Below are the code and all the weights of a small trained network. Each question names an input and a target symbol and asks about switching units off, where a switched-off unit gives its printed mean instead of its output.

import numpy as np


def w(rows, s, z=0):
    codes = np.array(rows[::2]) - 128.0
    scale = np.full(codes.shape[1], s)
    scale[-1] = z or s
    return codes * scale


def f(y):
    return y / 2 * (1 + np.tanh(0.7978845608 * (y + 0.044715 * y**3)))


def softmax(a):
    e = np.exp(a - a.max(-1, keepdims=True))
    return e / e.sum(-1, keepdims=True)


def log_softmax(a):
    a = a - a.max(-1, keepdims=True)
    return a - np.log(np.exp(a).sum(-1, keepdims=True))


def net(x, mask):
    ids = ['Σαεηλμ'.index(c) for c in x.split()]
    T = len(ids)
    res = E[ids] + P[:T]
    u = 0
    for l in range(2):
        q, k, v = (res @ M[l].T for M in (Q, K, V))
        z = softmax(np.where(np.tri(T) > 0, q @ k.T / 2**0.5, -1e9)) @ v
        res = res + np.where(mask[u], z, O[l][:, -1]) @ O[l][:, :-1]
        u += 1
        y = f(res @ A[l][:, :-1].T + A[l][:, -1])
        res = res + np.where(mask[u : u + 8], y, B[l][:, -1]) @ B[l][:, :-1]
        u += 8
    return log_softmax(res[-1] @ U[:, :-1].T + U[:, -1])


Q, K, V, O, A, B = {}, {}, {}, {}, {}, {}
E = w([
[145,96,20,87,174,134,119],'Σ',
[152,165,113,129,50,107,127],'α',
[183,146,174,209,170,107,157],'ε',
[172,77,86,153,82,225,142],'η',
[149,180,169,2,133,99,51],'λ',
[124,237,115,108,194,133,123],'μ',
],0.017)
P = w([
[2,106,199,95,46,60,125],'0',
[50,109,150,153,56,73,89],'1',
[71,117,120,158,69,84,93],'2',
[91,143,127,153,76,99,101],'3',
[107,152,121,139,96,112,108],'4',
[131,161,120,129,108,121,119],'5',
[148,176,122,118,125,130,127],'6',
[165,186,127,100,139,143,140],'7',
[185,188,116,83,158,148,148],'8',
[204,196,122,61,169,161,161],'9',
[215,209,130,59,184,169,174],'10',
[227,208,123,20,187,164,184],'11',
],0.0083)
Q[0] = w([
[171,167,64,109,81,130,60],'L0H0',
[11,77,114,113,208,156,22],'L0H0',
],0.011)
K[0] = w([
[244,212,94,90,204,178,201],'L0H0',
[2,127,134,183,99,144,99],'L0H0',
],0.0084)
V[0] = w([
[121,27,202,161,26,108,170],'L0H0',
[68,95,2,97,88,128,160],'L0H0',
],0.0069)
O[0] = w([
[203,228,30,68,206,6,199,2],'L0H0',
[64,190,194,118,58,238,254,118],'L0H0',
],0.0075,0.0068)
A[0] = w([
[133,183,148,80,182,115,83,187],'L0N0',
[187,145,48,75,139,104,202,253],'L0N1',
[226,174,106,139,80,146,252,107],'L0N2',
[106,129,44,71,219,115,159,75],'L0N3',
[23,123,148,96,186,159,134,171],'L0N4',
[137,254,104,107,192,145,136,146],'L0N5',
[128,125,206,172,118,140,177,62],'L0N6',
[165,189,100,46,147,34,97,68],'L0N7',
],0.0076,0.0053)
B[0] = w([
[157,136,136,111,146,188,134,253],'L0N0',
[167,98,191,175,87,97,121,225],'L0N1',
[178,67,105,109,118,120,157,214],'L0N2',
[119,108,8,172,101,100,91,113],'L0N3',
[164,120,188,110,141,140,141,214],'L0N4',
[73,98,164,129,102,208,175,193],'L0N5',
[166,136,115,162,129,121,156,126],'L0N6',
[147,156,174,105,133,103,133,196],'L0N7',
],0.011,0.0036)
Q[1] = w([
[137,160,225,168,71,232,91],'L1H0',
[254,54,95,134,29,91,73],'L1H0',
],0.0072)
K[1] = w([
[155,97,119,203,145,219,39],'L1H0',
[254,211,58,132,193,145,206],'L1H0',
],0.0072)
V[1] = w([
[51,188,149,254,205,122,233],'L1H0',
[54,171,152,118,17,33,117],'L1H0',
],0.0053)
O[1] = w([
[172,38,254,115,162,91,125,3],'L1H0',
[189,76,143,31,94,175,73,98],'L1H0',
],0.0096,0.0037)
A[1] = w([
[130,144,123,45,213,193,23,83],'L1N0',
[149,28,65,162,89,160,173,49],'L1N1',
[69,177,123,152,76,2,137,101],'L1N2',
[217,171,50,89,183,93,88,188],'L1N3',
[156,140,160,163,254,32,92,6],'L1N4',
[148,20,67,111,172,129,53,154],'L1N5',
[105,169,246,30,182,151,167,68],'L1N6',
[136,154,221,79,163,63,100,110],'L1N7',
],0.0078,0.0024)
B[1] = w([
[109,97,117,105,122,54,193,254],'L1N0',
[61,171,124,121,182,98,163,188],'L1N1',
[154,1,105,147,160,158,198,145],'L1N2',
[187,116,134,170,173,136,59,150],'L1N3',
[62,96,99,69,59,120,171,140],'L1N4',
[59,171,185,125,111,115,123,134],'L1N5',
[104,88,53,197,115,146,84,250],'L1N6',
[133,188,156,126,173,113,116,176],'L1N7',
],0.0088,0.0073)
U = w([
[141,90,144,183,189,68,254,39],'Σ',
[229,19,138,69,118,244,178,5],'α',
[97,104,117,142,138,168,101,235],'ε',
[12,89,175,144,116,128,203,183],'η',
[158,83,246,196,222,116,160,225],'λ',
[143,235,199,18,124,181,150,15],'μ',
],0.0061,0.0027)

Each question gives the input, a string of symbols that net reads in full, and the target symbol t.
The units are the heads (2 rows each of Q, K, V and O) and the neurons (one row each of A and B). Each row of codes is followed by its name. A weight is (code - 128) times the scale printed after its matrix; where a second scale follows, it is the last column's (O, A, B and U).
mask holds one flag per unit, layer by layer, with each layer's heads first. A switched-off unit (its flag False) gives its mean, the last column of its rows in O or B, instead of its output. The means were averaged over made-up inputs and are rounded, as every weight is.
A unit's drop is (log p(t) with every unit on - log p(t) with that unit switched off) / (log p(t) with every unit on - log p(t) with every unit switched off).
The circuit of an input: a set's keep is (log p(t) with only the set's units on - log p(t) with every unit switched off) / (log p(t) with every unit on - log p(t) with every unit switched off). Starting from the 12 units with the biggest drops (on a tie, the unit counted first), units are removed one at a time, each time the one whose removal leaves the highest keep (on an exact tie, the one counted first), for as long as the keep stays at least 0.8.
units of the circuit, in order: the units of the circuit, biggest drop first
unit that matters most: the unit with the biggest drop
k most important neurons: the k neurons with the biggest drops, biggest first
top k neurons in layer l: the k neurons of layer l with the biggest drops, biggest first
drop when u is switched off: that unit's drop, to one decimal
input α η η η μ α α μ η λ α μ, target η: unit that matters most	L1N0
input ε ε ε Σ, target λ: units of the circuit, in order	[L0H0; L0N1; L1H0]
input α λ Σ Σ λ α α α η, target Σ: units of the circuit, in order	[L0H0; L0N2; L1H0]
input μ α α α Σ α α, target μ: top 2 neurons in layer 1	[L1N6; L1N0]
input Σ α α α, target μ: units of the circuit, in order	[L1H0; L0H0]
input α Σ Σ ε α, target λ: 2 most important neurons	[L0N6; L0N1]
input ε μ α μ α α η α λ λ ε λ, target λ: top 3 neurons in layer 1	[L1N3; L1N7; L1N0]
input λ ε α η Σ λ η, target η: top 2 neurons in layer 1	[L1N1; L1N3]
input μ μ η α α η η α α, target Σ: 3 most important neurons	[L0N2; L0N1; L1N2]
input α α α α μ ε ε α Σ μ Σ α, target η: units of the circuit, in order	[L0H0; L1H0]
input ε λ λ λ λ α ε λ, target λ: units of the circuit, in order	[L0H0; L1N3]
input η λ α Σ μ λ α ε η, target λ: top 4 neurons in layer 0	[L0N1; L0N6; L0N0; L0N5]
input λ μ α λ α λ λ μ μ λ, target η: top 2 neurons in layer 1	[L1N0; L1N3]
input ε α α η λ μ μ λ μ λ η λ, target ε: 2 most important neurons	[L1N6; L0N0]
input α Σ ε α η α λ α η η λ α, target ε: top neuron in layer 1	[L1N0]
input η α η μ Σ α μ Σ η λ μ, target η: drop when L1N0 is switched off	0.2
input Σ α η, target Σ: drop when L0H0 is switched off	1.1
input α α α α, target α: drop when L1N7 is switched off	0.1
